Here is a tiny trained network, its code and every weight. The questions are about switching its units off for an input and a target symbol, where a switched-off unit gives its printed mean instead of its output.

import numpy as np


def w(rows, s, z=0):
    codes = np.array(rows[::2]) - 128.0
    scale = np.full(codes.shape[1], s)
    scale[-1] = z or s
    return codes * scale


def f(y):
    return y / 2 * (1 + np.tanh(0.7978845608 * (y + 0.044715 * y**3)))


def softmax(a):
    e = np.exp(a - a.max(-1, keepdims=True))
    return e / e.sum(-1, keepdims=True)


def log_softmax(a):
    a = a - a.max(-1, keepdims=True)
    return a - np.log(np.exp(a).sum(-1, keepdims=True))


def net(x, mask):
    ids = ['ΓΞΠαεζλφ'.index(c) for c in x.split()]
    T = len(ids)
    res = E[ids] + P[:T]
    r = res
    for j in range(2):
        rows = slice(2 * j, 2 * j + 2)
        q, k, v = (r @ M[0][rows].T for M in (Q, K, V))
        z = softmax(np.where(np.tri(T) > 0, q @ k.T / 2**0.5, -1e9)) @ v
        o = O[0][rows]
        res = res + np.where(mask[j], z, o[:, -1]) @ o[:, :-1]
    y = f(res @ A[0][:, :-1].T + A[0][:, -1])
    res = res + np.where(mask[2:10], y, B[0][:, -1]) @ B[0][:, :-1]
    return log_softmax(res[-1] @ U[:, :-1].T + U[:, -1])


Q, K, V, O, A, B = {}, {}, {}, {}, {}, {}
E = w([
[168,66,86,24,134],'Γ',
[58,60,142,92,74],'Ξ',
[118,67,35,195,127],'Π',
[122,173,251,62,100],'α',
[181,124,220,146,22],'ε',
[44,183,226,212,94],'ζ',
[186,186,118,202,166],'λ',
[59,143,121,113,183],'φ',
],0.017)
P = w([
[150,107,139,132,165],'0',
[138,161,127,107,104],'1',
[147,89,156,142,186],'2',
[133,203,105,104,106],'3',
[151,60,168,147,193],'4',
[139,217,79,108,88],'5',
[150,54,186,155,211],'6',
[138,230,67,102,64],'7',
[155,41,185,169,229],'8',
[139,254,54,101,76],'9',
[157,31,192,186,233],'10',
],0.012)
Q[0] = w([
[73,162,83,130,81],'H1',
[81,11,188,185,192],'H1',
[156,101,184,152,147],'H2',
[131,227,87,101,65],'H2',
],0.012)
K[0] = w([
[185,227,83,71,53],'H1',
[179,62,196,142,189],'H1',
[76,2,149,122,186],'H2',
[73,192,37,85,43],'H2',
],0.0091)
V[0] = w([
[173,27,94,21,55],'H1',
[2,45,150,211,92],'H1',
[89,116,47,112,252],'H2',
[53,159,151,11,192],'H2',
],0.0093)
O[0] = w([
[201,171,132,146,111,25],'H1',
[138,167,47,133,10,194],'H1',
[92,243,138,75,192,4],'H2',
[39,89,48,184,210,129],'H2',
],0.013,0.0048)
A[0] = w([
[134,117,75,142,170,111],'N1',
[68,172,151,199,108,80],'N2',
[249,190,113,105,152,118],'N3',
[83,70,156,85,117,59],'N4',
[152,32,146,193,190,38],'N5',
[114,242,62,144,89,253],'N6',
[142,116,114,87,175,6],'N7',
[167,78,75,70,145,49],'N8',
],0.011,0.0046)
B[0] = w([
[178,165,25,127,48,166],'N1',
[207,217,80,142,131,235],'N2',
[190,75,168,119,118,211],'N3',
[27,159,166,97,116,201],'N4',
[117,255,159,172,73,254],'N5',
[143,106,81,85,164,254],'N6',
[78,176,211,154,134,147],'N7',
[117,200,138,87,32,153],'N8',
],0.0084,0.0067)
U = w([
[119,184,128,32,106,41],'Γ',
[37,31,80,115,94,173],'Ξ',
[176,69,38,189,153,96],'Π',
[40,91,202,101,142,192],'α',
[117,70,158,187,114,142],'ε',
[79,183,106,213,87,1],'ζ',
[159,73,133,241,255,229],'λ',
[68,113,86,137,182,200],'φ',
],0.0089,0.0053)

Each question gives the input, a string of symbols that net reads in full, and the target symbol t.
The units are the heads (2 rows each of Q, K, V and O) and the neurons (one row each of A and B). Each row of codes is followed by its name. A weight is (code - 128) times the scale printed after its matrix; where a second scale follows, it is the last column's (O, A, B and U).
mask holds one flag per unit, heads first, then neurons. A switched-off unit (its flag False) gives its mean, the last column of its rows in O or B, instead of its output. The means were averaged over made-up inputs and are rounded, as every weight is.
A unit's drop is (log p(t) with every unit on - log p(t) with that unit switched off) / (log p(t) with every unit on - log p(t) with every unit switched off).
The circuit of an input: a set's keep is (log p(t) with only the set's units on - log p(t) with every unit switched off) / (log p(t) with every unit on - log p(t) with every unit switched off). Starting from all 10 units, units are removed one at a time, each time the one whose removal leaves the highest keep (on an exact tie, the one counted first), for as long as the keep stays at least 0.8.
circuit, biggest first: the units of the circuit, biggest drop first
top k neurons: the k neurons with the biggest drops, biggest first
which heads matter: for each layer, one digit per head in row order, 1 if its drop is at least 0.15 and else 0, layers parted by /
input Π ζ φ λ λ Γ Γ φ, target φ: circuit, biggest first -> [H2]
input ζ ζ ζ Π ε, target Ξ: which heads matter -> 10
input φ φ Π ζ, target φ: circuit, biggest first -> [N6, H2]
input Γ Ξ Γ Ξ, target Π: which heads matter -> 10
input ε φ λ α Π ε Π α Γ α, target ζ: which heads matter -> 11
input α ε λ, target ζ: which heads matter -> 10
input Ξ Ξ ε ζ Π ε Π ζ ε, target Γ: which heads matter -> 11
input λ φ Ξ, target α: which heads matter -> 01
input ζ λ ε Π φ α Ξ Π ζ ζ, target Γ: circuit, biggest first -> [H2, N6]
input ζ ζ α Ξ φ α ζ λ λ α φ, target α: top 3 neurons -> [N4, N7, N6]
input ε ζ Ξ, target ε: circuit, biggest first -> [H1, H2]
input α ζ Π ζ ε Ξ ζ α ε Γ, target ζ: top 2 neurons -> [N5, N8]
input α Ξ φ, target ζ: top 2 neurons -> [N5, N1]
input α ζ Π Π φ ζ Γ Ξ ε, target λ: top neuron -> [N4]
input Π Π φ ζ Π ζ Π α ζ, target Γ: top 2 neurons -> [N6, N2]
input α φ ε, target ζ: circuit, biggest first -> [N5, H2]
input φ φ φ Ξ ζ, target φ: which heads matter -> 11
input φ ε λ φ Ξ Π α α α ζ Π, target ζ: which heads matter -> 00
input Ξ φ Π ζ Π ε, target Ξ: circuit, biggest first -> [H1, N5, H2]
input Π φ ζ ζ ε Γ ζ Ξ α ε, target Π: which heads matter -> 10
input φ Ξ ε ζ α ζ λ Π ζ λ, target Γ: top neuron -> [N6]
input ζ ε ε λ, target ε: which heads matter -> 01
input Γ ε ζ, target λ: which heads matter -> 11
